In the rows, zero is written as 128.
Each row has a class, written after it, and each block has its own classes.
126 108 129 146 125 176 124 124 139 109 140 120 121 122 129 136 136 126
 128 134 128 129 102 119 147 124 133 133 133 129 132 131 135 138 132 125
 136 => Z47
122 139 98 130 117 120 150 122 135 133 111 121 132 144 147 132 119 129
 130 127 117 111 134 134 120 121 121 113 119 143 145 126 130 140 141 117
 115 => Z811
130 151 86 110 77 76 129 131 149 134 102 145 135 163 143 130 108 132 125
 111 143 112 145 151 115 125 111 132 132 145 139 126 122 107 137 130 128 => Z49
130 132 97 122 109 122 115 128 147 123 106 128 135 131 124 124 105 131
 125 127 140 124 140 130 122 133 116 142 136 111 131 123 129 110 138 132
 129 => Z89
139 120 104 114 115 156 137 128 146 108 115 103 133 137 128 122 136 159
 119 136 136 112 143 129 120 139 109 126 138 129 146 112 123 117 123 118
 111 => Z49
121 128 149 148 157 133 136 121 108 125 155 135 128 128 156 140 132 112
 131 136 107 131 104 127 140 112 152 118 120 149 131 138 138 156 139 125
 125 => Z811
116 137 85 123 96 130 106 123 145 125 121 138 137 123 131 141 95 109 126
 113 130 142 124 144 137 124 68 154 121 134 116 150 137 122 139 141 155 => Z89
130 134 75 126 89 134 124 129 166 121 102 127 130 138 129 122 102 136
 122 129 144 113 146 126 114 133 103 141 141 124 131 122 126 108 143 124
 135 => Z89
125 117 141 136 162 185 114 116 103 102 131 101 130 96 117 136 125 129
 134 143 115 142 95 127 155 129 101 134 125 117 143 148 149 157 118 132
 127 => Z811
135 112 140 136 135 133 122 117 116 108 118 119 128 125 116 125 123 134
 119 129 121 119 121 128 123 137 156 140 140 119 135 113 138 128 123 134
 121 => Z766
130 122 126 162 107 144 157 115 152 120 151 136 110 159 165 123 127 125
 106 137 119 87 134 115 93 130 182 120 141 159 143 99 129 135 139 107
 129 => Z766
118 152 118 134 110 92 145 144 142 141 129 162 136 155 155 146 129 113
 127 106 128 122 135 125 138 116 115 116 106 177 105 141 118 127 140 138
 154 => Z642
142 101 149 133 148 161 138 116 122 120 125 89 137 126 123 124 146 132
 134 145 118 103 122 117 118 132 164 125 144 108 164 101 141 131 116 128
 84 => Z523
156 122 117 109 130 102 106 124 118 121 58 94 149 121 85 118 113 155 137
 128 146 115 131 126 130 149 127 135 155 89 160 120 142 106 113 148 101 => Z523
137 167 193 169 142 89 133 106 102 152 165 130 123 165 162 137 123 77
 126 127 121 92 105 129 126 106 242 147 123 125 193 124 133 132 136 146
 102 => Z642
125 121 115 127 121 150 128 134 144 114 117 114 127 125 128 133 118 135
 126 139 133 124 115 125 139 137 120 137 141 125 135 125 136 124 125 125
 122 => Z846
138 88 133 113 150 130 110 149 116 111 107 150 148 98 105 139 142 152
 134 133 134 157 116 108 158 135 75 106 143 151 67 145 137 130 116 145
 157 => Z523
142 115 112 129 143 193 142 112 136 100 99 64 135 113 108 117 127 158
 124 155 122 106 124 117 125 141 124 125 138 95 182 113 141 146 116 117
 90 => Z811
122 147 172 131 140 43 111 126 87 157 127 167 137 148 126 130 132 105
 152 95 125 128 111 147 146 122 195 114 119 124 130 118 128 128 142 152
 124 => Z47
108 134 160 128 145 108 107 128 101 135 148 140 132 123 140 149 119 92
 142 120 114 147 92 145 155 119 145 146 123 128 121 139 144 132 130 142
 125 => Z846
124 104 137 141 130 149 130 119 119 113 135 122 122 127 134 132 132 123
 120 123 110 119 123 128 115 128 153 138 130 134 123 107 133 127 130 121
 117 => Z766
131 124 144 145 141 137 98 123 117 116 150 137 125 116 136 134 109 108
 125 139 132 141 106 123 142 122 146 158 141 113 130 139 141 122 137 140
 140 => Z89
136 141 137 148 125 118 139 139 139 122 127 140 126 149 147 137 127 122
 123 129 139 113 124 112 137 121 157 132 130 149 132 132 122 121 134 138
 139 => Z642
117 95 119 127 135 155 126 153 133 108 133 156 132 112 124 142 151 146
 133 121 128 157 111 112 166 130 85 100 124 161 65 142 125 139 134 129
 169 => Z47
125 130 131 138 137 168 130 111 135 124 155 116 143 127 137 133 124 121
 114 143 120 118 124 119 131 136 117 123 126 133 147 133 140 147 134 129
 130 => Z89
142 128 169 146 137 81 114 113 93 128 120 135 122 143 125 119 115 117
 122 128 126 108 117 130 116 129 220 143 146 108 156 109 138 118 133 139
 109 => Z766
123 114 137 127 141 141 135 131 124 124 138 140 147 126 119 137 147 143
 128 131 123 134 110 116 165 138 104 84 123 153 111 144 131 161 130 138
 156 => Z47
129 140 127 132 118 111 160 144 147 135 113 133 132 160 146 130 144 133
 131 118 129 97 151 117 116 126 157 110 117 147 131 102 112 116 135 126
 110 => Z642
128 102 125 130 129 202 124 123 134 94 155 102 122 115 142 138 142 130
 121 138 119 133 114 131 134 123 101 152 130 132 137 122 134 127 118 120
 115 => Z49
141 103 127 135 135 153 154 132 142 120 124 113 136 137 138 123 149 150
 126 146 124 100 136 104 116 135 144 99 145 143 136 106 131 132 125 120
 106 => Z523
122 102 141 144 140 187 149 127 139 115 157 117 127 129 138 132 160 140
 130 137 115 115 115 108 137 131 142 100 129 142 128 110 126 149 135 112
 122 => Z47
117 137 64 132 79 140 134 131 171 126 129 152 133 142 156 139 102 119
 109 124 136 125 139 126 128 126 65 127 120 168 109 151 129 129 146 127
 169 => Z89
123 111 145 118 162 117 129 150 116 124 140 161 144 123 132 127 146 153
 131 134 126 137 142 107 138 140 121 87 132 145 80 118 117 133 141 130
 141 => Z89
125 159 176 137 152 44 132 143 98 149 139 177 139 157 151 140 136 106
 137 111 123 125 122 123 148 117 175 108 115 160 114 135 122 129 141 152
 139 => Z642
126 108 132 134 147 189 124 123 133 108 150 111 133 111 129 129 136 130
 120 147 121 128 126 114 132 135 118 130 131 118 130 120 135 136 127 124
 124 => Z89
130 130 119 113 123 113 124 136 135 125 90 114 136 130 109 123 115 144
 134 135 141 119 125 132 138 144 132 126 143 107 142 119 132 117 122 135
 115 => Z846
106 131 111 130 110 139 143 131 147 135 144 134 127 141 156 144 124 112
 129 125 117 122 118 136 135 125 112 122 121 157 119 130 131 137 136 120
 135 => Z846
114 127 53 122 69 100 140 140 168 141 116 153 126 151 159 140 117 106
 134 97 124 129 136 143 121 111 78 133 119 177 89 137 126 112 140 122
 155 => Z523
127 143 110 107 104 81 114 130 122 133 110 141 138 145 133 132 118 128
 131 108 132 130 134 154 130 127 104 132 125 135 130 131 127 112 130 137
 127 => Z49
138 141 148 119 129 99 104 111 102 128 128 116 139 134 124 131 116 117
 130 125 130 128 114 153 138 123 142 152 133 106 167 133 140 121 122 148
 111 => Z49
133 156 84 129 100 76 141 122 146 136 78 127 134 155 136 126 95 132 129
 127 139 103 135 142 118 124 140 122 130 129 160 134 130 129 140 134 126 => Z811
139 114 100 126 110 125 131 132 146 120 92 118 134 135 128 127 122 142
 131 128 136 110 132 118 119 133 120 125 147 137 132 118 133 114 129 129
 118 => Z523
125 140 187 119 164 61 102 124 74 141 124 149 146 132 106 129 135 119
 155 110 124 138 104 141 158 134 185 117 125 100 135 120 137 134 133 153
 119 => Z47
131 105 109 123 125 124 140 143 139 122 113 136 136 133 138 133 139 142
 133 125 126 121 134 117 125 128 117 111 137 154 102 117 128 121 131 128
 126 => Z523
108 126 83 128 82 134 122 132 150 130 122 147 128 134 137 148 119 109
 135 101 127 141 113 142 148 116 77 134 111 158 100 149 130 131 143 130
 162 => Z47
140 122 88 123 127 154 145 134 145 105 83 103 134 123 116 119 121 169
 123 147 136 115 136 116 131 141 100 107 137 127 143 130 130 138 126 123
 124 => Z811
125 129 135 138 118 134 128 111 127 135 136 121 134 139 127 137 129 114
 131 124 123 116 107 133 141 123 146 123 125 126 154 130 137 144 136 135
 126 => Z47
131 122 108 129 115 122 149 132 143 135 122 135 142 145 146 134 135 133
 126 127 122 107 134 119 123 128 114 101 131 169 121 128 131 137 134 130
 129 => Z523
129 124 97 126 121 115 111 138 126 107 86 134 123 116 125 134 104 133
 135 127 136 146 113 133 145 118 106 145 133 125 116 146 137 121 133 135
 139 => Z811
123 119 144 115 144 104 144 125 108 136 114 133 149 137 114 125 143 147
 126 115 107 112 147 133 118 149 137 89 118 142 115 101 126 139 127 130
 115 => Z766
141 145 169 138 146 119 142 120 117 134 120 100 133 150 126 123 139 121
 133 133 126 92 133 121 121 129 204 132 125 101 183 99 125 121 123 136
 84 => Z642
143 106 149 144 142 167 116 106 110 98 119 94 127 114 106 123 121 135
 113 144 121 115 110 123 130 143 155 149 145 103 162 118 148 134 114 137
 113 => Z766
116 126 158 127 155 143 130 124 114 129 149 117 140 122 131 139 135 120
 133 137 111 129 105 131 149 137 133 117 126 128 137 126 141 148 121 132
 115 => Z846
133 136 94 126 92 86 133 130 142 140 97 141 139 152 141 134 110 120 130
 116 135 108 132 133 120 124 121 122 137 154 132 135 135 118 135 139 132 => Z523
138 118 131 131 150 175 129 106 118 105 104 68 130 113 111 121 125 138
 131 149 118 111 116 127 124 131 153 143 135 83 187 109 143 138 118 120
 77 => Z811
144 141 135 137 111 75 113 131 121 125 128 152 116 158 152 127 114 121
 121 130 148 120 120 137 129 113 179 149 148 133 144 131 127 104 140 140
 129 => Z49
124 144 132 151 122 138 123 108 136 129 158 130 130 142 153 133 108 100
 117 138 125 112 116 126 124 123 155 143 133 130 158 135 141 137 143 132
 131 => Z89
127 132 164 136 172 102 147 125 97 132 144 139 140 137 147 131 140 133
 136 138 108 119 116 120 138 124 170 90 126 146 135 123 132 160 141 128
 116 => Z811
112 149 126 128 110 78 138 129 134 152 131 145 131 159 154 137 114 106
 137 115 123 113 122 145 125 122 160 126 127 143 134 117 128 123 143 127
 117 => Z846
137 125 125 130 132 181 154 128 149 110 113 87 139 131 117 126 145 148
 123 138 128 101 139 110 128 142 121 120 122 120 159 109 124 133 113 127
 105 => Z642
134 125 113 123 110 113 113 117 125 130 100 114 141 129 120 137 109 113
 135 120 128 122 113 140 134 124 114 147 135 124 149 138 147 123 122 148
 120 => Z523
136 147 130 124 127 120 135 123 129 129 106 108 149 139 114 133 125 129
 126 122 130 114 128 128 144 138 117 126 116 123 159 134 131 134 116 149
 124 => Z642
133 129 112 155 95 186 132 107 160 101 166 113 102 149 170 133 125 103
 109 147 129 106 114 126 114 110 141 165 142 149 169 123 142 128 132 111
 126 => Z49
111 138 145 131 129 115 129 122 121 145 147 127 128 140 147 140 123 98
 137 120 112 122 110 144 132 121 157 137 122 131 140 118 137 130 134 128
 107 => Z846

A new block, with new classes.
157 149 114 139 113 229 158 96 158 110 143 67 170 114 153 136 97 150 109
 175 125 141 163 145 99 151 165 169 89 91 161 193 180 89 93 127 105 => Z647
135 145 117 137 126 235 137 82 157 100 142 78 159 112 167 128 85 138 123
 178 121 151 155 151 99 161 153 158 99 83 154 184 186 84 109 133 124 => Z647
114 115 108 130 129 218 131 88 135 81 161 117 135 122 145 109 70 149 130
 154 129 163 151 132 87 140 156 157 111 84 157 170 168 67 129 130 163 => Z582
132 116 110 136 118 219 128 80 142 83 157 104 139 121 138 106 88 132 120
 169 122 158 135 133 103 151 150 157 121 97 143 170 192 63 118 130 148 => Z751
136 132 112 123 116 226 107 75 163 89 158 104 157 103 149 128 81 138 138
 185 113 155 175 148 76 154 148 157 114 86 159 162 201 68 116 145 131 => Z826
121 144 126 138 125 220 128 85 152 100 178 103 159 120 140 135 59 147
 134 171 124 160 164 152 62 146 151 143 94 77 148 147 197 78 125 138 135 => Z582
153 132 113 118 103 220 133 87 145 103 138 76 176 122 167 119 99 138 91
 191 120 143 150 143 104 159 161 163 113 93 142 179 191 73 101 136 130 => Z751
120 90 150 160 134 190 162 70 196 134 163 118 157 127 120 119 70 187 186
 163 84 120 89 155 73 117 117 143 93 108 176 137 172 105 126 124 120 => Z161
134 123 145 157 135 194 147 75 178 146 138 92 166 140 129 127 102 189
 172 176 79 95 96 163 102 117 136 139 88 108 177 171 174 130 118 123 106 => Z647
150 133 108 131 92 236 154 82 130 113 139 89 182 118 167 122 90 147 88
 169 135 147 150 157 102 153 161 156 92 99 155 173 164 68 96 128 115 => Z752
140 128 124 113 129 223 121 89 153 94 145 95 161 115 163 118 69 149 133
 167 121 160 169 146 76 156 153 144 93 75 159 170 187 86 119 147 130 => Z582
119 81 132 155 132 186 141 74 169 140 161 140 152 131 114 108 84 189 160
 144 91 96 82 175 81 111 121 139 97 110 184 151 158 116 120 117 129 => Z752
131 125 124 140 123 226 159 81 162 107 161 84 166 101 154 124 68 145 141
 162 121 167 151 139 80 161 153 161 96 88 159 155 183 69 107 132 111 => Z161
119 112 144 159 133 202 138 61 194 138 152 118 157 145 131 116 85 194
 163 185 87 99 78 167 100 110 118 144 91 99 168 158 183 123 132 135 130 => Z647
161 136 107 123 101 227 135 84 151 103 142 85 161 110 166 119 104 148
 124 184 120 142 157 137 94 148 171 154 113 100 149 171 184 70 106 138
 117 => Z826
151 144 117 124 112 221 122 89 148 110 140 70 181 109 179 124 79 133 103
 172 133 140 157 140 84 154 162 165 122 85 155 170 188 79 98 148 114 => Z267
110 121 136 179 118 216 109 64 179 132 166 112 140 168 105 116 74 174
 151 193 92 125 51 159 87 112 121 121 88 103 156 134 199 102 137 141 134 => Z399
146 131 120 113 120 216 136 98 144 102 159 92 171 118 164 119 76 151 131
 164 134 158 169 140 72 145 160 144 96 77 151 176 181 79 109 141 123 => Z582
129 121 114 134 135 211 114 96 161 90 161 98 151 95 146 126 63 127 121
 155 118 143 160 144 71 155 148 176 125 76 172 162 188 77 100 139 133 => Z267
149 141 118 134 108 224 129 96 148 116 137 65 173 112 170 131 86 135 95
 175 123 138 162 142 91 157 161 165 115 86 154 172 173 76 89 137 108 => Z267
116 115 146 151 138 194 84 59 188 134 153 111 155 141 113 115 75 171 170
 171 97 102 96 157 85 110 115 126 113 99 180 137 188 117 138 155 125 => Z267
120 117 146 165 139 200 135 65 184 138 138 112 153 144 129 123 91 177
 174 184 76 103 83 167 97 124 123 134 94 105 162 169 178 123 128 131 128 => Z647
126 118 145 143 142 197 119 71 177 137 144 117 166 156 136 119 92 193
 157 184 80 101 98 166 83 127 129 127 77 93 159 160 167 120 135 139 129 => Z582
133 132 117 140 124 224 113 79 165 95 155 102 157 118 160 130 87 148 140
 181 107 152 157 147 83 151 147 159 98 89 152 171 196 78 117 146 116 => Z310
121 129 117 133 113 242 126 65 138 96 166 120 172 107 154 125 52 139 128
 159 126 162 151 160 85 155 143 152 95 96 162 159 194 77 114 140 136 => Z752
144 128 116 125 117 225 131 83 160 100 152 95 169 117 178 132 83 157 143
 172 112 147 148 145 84 146 157 155 103 97 151 176 196 78 112 141 111 => Z310
151 129 119 128 116 233 162 89 165 110 148 68 173 99 157 129 77 153 127
 160 116 160 165 141 89 157 161 164 87 98 172 166 175 66 99 128 107 => Z161
116 92 146 167 131 190 113 56 176 115 159 127 126 153 95 106 77 157 164
 184 93 125 83 152 89 117 115 115 120 113 148 148 197 105 143 134 150 => Z751
127 118 106 137 108 229 124 68 149 84 159 116 133 113 142 113 80 141 146
 169 120 164 148 137 89 140 151 146 130 102 150 161 195 49 128 130 148 => Z826
108 94 104 133 127 210 131 85 157 79 165 123 121 113 157 113 75 151 144
 146 121 153 141 134 92 142 146 165 122 94 160 170 178 67 123 125 149 => Z310
120 104 151 146 122 203 100 64 195 127 153 106 160 156 110 114 68 177
 190 181 93 124 68 160 81 116 110 103 86 99 184 138 206 116 136 155 117 => Z399
132 110 144 143 123 210 90 41 199 126 144 111 151 139 107 109 101 185
 206 190 85 110 99 153 96 112 120 111 91 111 176 132 194 110 146 151 115 => Z826
115 101 146 163 142 162 131 94 189 131 157 124 139 146 115 112 90 191
 183 170 73 107 90 164 73 114 130 130 106 104 182 144 183 114 124 122
 130 => Z130
132 134 123 133 129 217 135 93 155 97 173 102 159 116 136 134 59 155 133
 165 118 154 167 148 62 139 160 149 96 80 162 161 185 88 119 136 134 => Z582
94 94 138 169 142 189 105 51 192 127 167 140 129 152 108 117 75 186 178
 175 87 110 83 162 79 105 122 126 109 108 161 150 184 103 153 139 141 => Z310
131 120 114 136 119 224 146 92 132 89 157 102 141 127 147 116 76 145 132
 160 127 170 152 136 86 145 157 138 106 86 145 174 169 64 119 124 143 => Z582
134 119 117 123 120 217 114 83 157 90 146 84 144 114 147 111 88 131 109
 176 121 153 160 141 96 161 147 154 112 87 152 166 190 76 111 136 135 => Z751
95 72 125 152 136 177 100 79 191 125 167 124 124 152 92 112 64 170 154
 167 95 112 69 168 76 115 111 134 110 94 189 148 202 107 131 131 157 => Z399
115 106 137 148 137 182 93 72 178 130 163 133 143 137 118 118 67 154 159
 163 105 106 86 171 70 120 108 118 137 94 161 142 201 108 134 155 140 => Z267
130 91 140 128 124 190 98 83 198 127 147 99 157 148 112 111 82 190 178
 174 80 101 82 154 96 103 118 127 80 110 210 146 188 126 120 147 125 => Z399
114 85 137 156 125 191 118 54 181 132 165 146 150 136 98 99 72 183 170
 153 108 103 79 167 89 103 112 124 89 116 183 141 176 118 134 144 138 => Z752
114 129 120 155 129 225 120 74 169 95 164 106 150 116 148 140 71 151 153
 172 98 155 148 151 69 148 149 156 109 91 153 159 194 81 127 131 125 => Z310
124 119 117 144 106 226 143 70 141 102 152 109 166 111 150 119 64 138
 114 160 135 158 143 160 81 158 146 153 106 90 158 158 185 81 113 132
 126 => Z752
126 100 140 160 138 194 104 56 176 122 155 113 135 151 95 109 84 164 171
 180 86 119 85 160 89 116 122 115 120 115 159 148 211 109 145 129 142 => Z751
123 143 125 148 128 224 101 75 157 102 162 95 157 110 152 123 55 128 122
 172 124 151 154 146 71 150 146 156 124 79 154 152 202 76 117 151 127 => Z267
93 98 142 160 147 154 119 86 187 128 148 132 137 148 113 110 91 186 175
 174 76 103 86 169 75 121 129 142 116 98 184 143 182 111 135 127 147 => Z130
104 93 133 153 134 187 96 49 181 122 165 141 130 136 101 113 83 161 199
 179 91 120 90 165 73 121 115 116 127 101 155 136 211 90 147 136 146 => Z826
121 132 119 143 121 234 151 74 155 103 165 101 172 108 156 124 71 139
 144 169 120 172 140 140 83 162 144 165 95 88 145 159 185 52 112 135 126 => Z161
124 112 146 148 123 164 108 93 198 131 157 130 158 149 108 104 97 190
 182 184 87 111 98 164 84 106 116 107 100 97 189 143 180 115 129 162 124 => Z130
150 128 127 126 106 216 139 94 146 118 147 67 172 114 166 126 73 137 116
 163 139 147 161 137 83 148 156 151 120 85 154 168 182 78 91 136 96 => Z267
124 93 157 142 139 182 142 63 204 117 149 126 155 135 112 109 76 189 193
 162 95 112 93 143 88 112 109 132 85 114 193 145 163 127 142 153 119 => Z161
114 95 149 145 129 183 104 77 197 120 159 119 143 160 116 107 76 183 164
 179 89 110 83 155 82 104 104 124 82 101 191 147 179 114 130 146 131 => Z399
109 104 133 168 145 200 102 57 190 130 173 132 139 150 121 112 88 191
 185 175 85 110 81 157 85 103 123 128 99 107 160 154 185 110 146 142 128 => Z310
106 106 137 173 143 198 97 61 180 131 169 126 140 139 107 111 64 166 157
 174 93 109 86 157 78 106 122 140 122 94 167 142 177 99 137 143 142 => Z267
114 132 153 160 142 208 127 51 185 141 145 103 150 146 130 124 87 181
 181 176 91 105 78 167 93 125 121 129 87 104 156 144 201 130 141 131 114 => Z647
124 133 123 142 113 231 137 68 146 106 168 109 178 106 145 133 49 145
 122 163 126 157 154 172 66 149 148 149 103 88 168 148 200 80 117 132
 121 => Z752
104 76 131 167 142 177 147 67 185 124 183 150 139 129 96 105 62 169 181
 162 96 130 77 167 72 116 108 138 118 97 168 146 194 75 135 133 152 => Z161
117 105 103 143 118 220 138 80 153 85 159 121 126 120 160 114 83 149 139
 154 120 154 127 134 96 143 149 158 118 102 144 170 182 59 123 127 146 => Z310
139 133 121 130 129 231 136 86 170 100 149 85 156 109 154 130 72 151 124
 174 112 144 163 152 105 155 146 165 89 86 175 188 189 99 103 138 124 => Z647
152 127 120 120 112 223 167 90 164 115 149 73 184 103 164 128 77 154 119
 170 127 150 155 141 87 155 163 173 90 90 164 167 175 70 95 137 104 => Z161
132 102 142 144 136 188 115 71 177 115 159 141 153 153 103 106 79 191
 193 164 90 117 94 153 88 102 115 107 91 106 179 157 186 120 146 153 143 => Z582
132 123 119 128 128 222 123 81 166 94 148 97 163 112 175 133 83 149 149
 173 104 152 156 153 79 162 148 157 104 84 155 171 195 80 115 137 113 => Z310
122 95 128 152 126 193 92 85 194 129 147 101 144 159 100 109 104 182 153
 185 80 101 73 154 100 107 115 139 78 101 193 150 169 116 121 140 135 => Z399
145 123 116 116 102 225 135 103 155 108 147 66 171 122 165 126 73 149
 113 174 117 151 138 146 86 150 160 151 96 86 174 171 190 75 93 134 114 => Z399
111 84 132 157 137 189 134 69 188 127 171 142 147 128 101 115 70 164 188
 159 101 131 71 166 71 127 105 126 117 92 165 140 194 98 139 144 140 => Z161
163 146 117 122 115 222 133 101 146 114 137 66 187 110 164 132 99 147
 101 171 119 124 162 137 96 155 167 183 97 85 167 175 165 83 82 138 93 => Z267
119 75 141 148 140 174 131 67 201 120 166 133 136 134 98 95 79 188 181
 158 98 113 99 145 93 94 105 140 91 114 197 146 163 98 136 142 142 => Z161
102 54 131 136 139 164 105 71 184 119 158 129 122 136 102 98 81 151 163
 168 102 112 85 164 83 127 109 128 137 91 159 151 194 101 131 127 166 => Z751
119 117 101 137 125 213 140 101 134 83 170 121 137 126 139 115 84 143
 111 166 126 157 155 137 91 145 151 162 102 76 148 177 155 61 115 128
 160 => Z582
114 103 138 179 137 197 111 53 198 118 166 141 132 155 111 112 91 187
 193 173 84 114 74 155 89 108 108 120 92 119 157 146 202 108 149 141 131 => Z310
